Here is a tiny trained network, its code and every weight. The questions are about switching its units off for an input and a target symbol, where a switched-off unit gives its printed mean instead of its output.

import numpy as np


def w(rows, s, z=0):
    codes = np.array(rows[::2]) - 128.0
    scale = np.full(codes.shape[1], s)
    scale[-1] = z or s
    return codes * scale


def norm(h):
    return h / np.sqrt((h * h).mean(-1, keepdims=True) + 1e-5)


def f(y):
    return y / 2 * (1 + np.tanh(0.7978845608 * (y + 0.044715 * y**3)))


def softmax(a):
    e = np.exp(a - a.max(-1, keepdims=True))
    return e / e.sum(-1, keepdims=True)


def log_softmax(a):
    a = a - a.max(-1, keepdims=True)
    return a - np.log(np.exp(a).sum(-1, keepdims=True))


def net(x, mask):
    ids = ['βεζλπστφω'.index(c) for c in x.split()]
    T = len(ids)
    res = E[ids] + P[:T]
    r = norm(res)
    for j in range(2):
        rows = slice(3 * j, 3 * j + 3)
        q, k, v = (r @ M[0][rows].T for M in (Q, K, V))
        z = softmax(np.where(np.tri(T) > 0, q @ k.T / 3**0.5, -1e9)) @ v
        o = O[0][rows]
        res = res + np.where(mask[j], z, o[:, -1]) @ o[:, :-1]
    y = f(norm(res) @ A[0][:, :-1].T + A[0][:, -1])
    res = res + np.where(mask[2:6], y, B[0][:, -1]) @ B[0][:, :-1]
    return log_softmax(norm(res)[-1] @ U[:, :-1].T + U[:, -1])


Q, K, V, O, A, B = {}, {}, {}, {}, {}, {}
E = w([
[114,85,99,65,94,45],'β',
[82,1,177,18,136,137],'ε',
[105,140,126,90,140,134],'ζ',
[126,161,108,135,110,145],'λ',
[152,140,86,125,93,155],'π',
[106,51,89,138,115,210],'σ',
[101,117,149,152,146,126],'τ',
[169,97,31,157,58,133],'φ',
[121,143,231,88,45,29],'ω',
],0.0098)
P = w([
[181,133,159,122,151,119],'0',
[122,45,8,34,36,68],'1',
[98,123,200,208,111,166],'2',
[130,149,53,148,152,172],'3',
[26,143,69,18,132,110],'4',
[72,132,194,222,103,155],'5',
],0.011)
Q[0] = w([
[177,227,65,56,166,2],'h0',
[120,191,65,87,198,105],'h0',
[151,121,231,193,15,84],'h0',
[70,65,230,133,56,24],'h1',
[94,85,161,230,74,237],'h1',
[217,98,14,63,223,210],'h1',
],0.0068)
K[0] = w([
[12,189,73,100,47,106],'h0',
[8,151,110,150,95,157],'h0',
[236,139,185,127,95,86],'h0',
[198,117,168,59,146,59],'h1',
[184,190,202,135,254,138],'h1',
[35,166,75,167,100,132],'h1',
],0.0083)
V[0] = w([
[181,149,123,134,45,33],'h0',
[48,114,121,2,151,102],'h0',
[167,95,77,52,112,62],'h0',
[138,149,112,136,86,224],'h1',
[90,42,126,161,48,145],'h1',
[104,53,113,103,147,88],'h1',
],0.0094)
O[0] = w([
[241,253,169,74,75,104,45],'h0',
[25,36,115,53,97,36,151],'h0',
[202,149,76,31,93,74,243],'h0',
[215,165,76,130,228,126,234],'h1',
[215,100,163,208,87,25,255],'h1',
[120,45,164,170,45,84,197],'h1',
],0.0077,0.0039)
A[0] = w([
[144,103,186,220,118,138,72],'n0',
[156,189,145,1,59,132,81],'n1',
[192,117,224,100,114,146,2],'n2',
[80,121,104,158,111,147,37],'n3',
],0.0095,0.0043)
B[0] = w([
[212,65,254,188,112,74,222],'n0',
[43,130,129,136,224,91,255],'n1',
[236,212,172,140,142,83,120],'n2',
[102,157,144,128,203,128,130],'n3',
],0.0096,0.0034)
U = w([
[134,108,63,44,31,11,169],'β',
[111,28,106,115,58,71,110],'ε',
[33,111,61,56,151,185,180],'ζ',
[158,197,85,89,155,224,19],'λ',
[201,176,97,82,133,183,103],'π',
[196,52,198,243,152,45,88],'σ',
[69,127,188,182,148,198,2],'τ',
[255,213,100,161,87,95,196],'φ',
[132,211,178,110,123,39,169],'ω',
],0.0088,0.0027)

Each question gives the input, a string of symbols that net reads in full, and the target symbol t.
The units are the heads (3 rows each of Q, K, V and O) and the neurons (one row each of A and B). Each row of codes is followed by its name. A weight is (code - 128) times the scale printed after its matrix; where a second scale follows, it is the last column's (O, A, B and U).
mask holds one flag per unit, heads first, then neurons. A switched-off unit (its flag False) gives its mean, the last column of its rows in O or B, instead of its output. The means were averaged over made-up inputs and are rounded, as every weight is.
A unit's drop is (log p(t) with every unit on - log p(t) with that unit switched off) / (log p(t) with every unit on - log p(t) with every unit switched off).
The circuit of an input: a set's keep is (log p(t) with only the set's units on - log p(t) with every unit switched off) / (log p(t) with every unit on - log p(t) with every unit switched off). Starting from all 6 units, units are removed one at a time, each time the one whose removal leaves the highest keep (on an exact tie, the one counted first), for as long as the keep stays at least 0.8.
circuit, biggest first: the units of the circuit, biggest drop first
k most important neurons: the k neurons with the biggest drops, biggest first
heads that matter: for each layer, one digit per head in row order, 1 if its drop is at least 0.15 and else 0, layers parted by /
drop when u is switched off: that unit's drop, to one decimal
input λ φ τ, target λ: circuit, biggest first -> (h1)
input ω τ σ σ λ τ, target ω: circuit, biggest first -> (h0 h1)
input β ζ λ, target β: heads that matter -> 10
input φ φ φ, target φ: heads that matter -> 10
input φ ζ ζ σ β τ, target φ: heads that matter -> 10
input σ π λ ζ, target ζ: circuit, biggest first -> (h0 h1)
input β φ σ ε φ π, target β: drop when h0 is switched off -> 0.5
input β σ ω σ σ σ, target β: drop when h0 is switched off -> 0.7
input ε ε σ, target ε: heads that matter -> 10
input ζ ζ σ, target ζ: heads that matter -> 01
input β ζ φ, target β: drop when h0 is switched off -> 0.6
input β σ σ, target β: heads that matter -> 10
input φ σ τ σ σ λ, target φ: heads that matter -> 10
input ω σ σ, target ω: most important neuron -> (n1)
input ω σ ζ, target ω: 2 most important neurons -> (n1 n2)
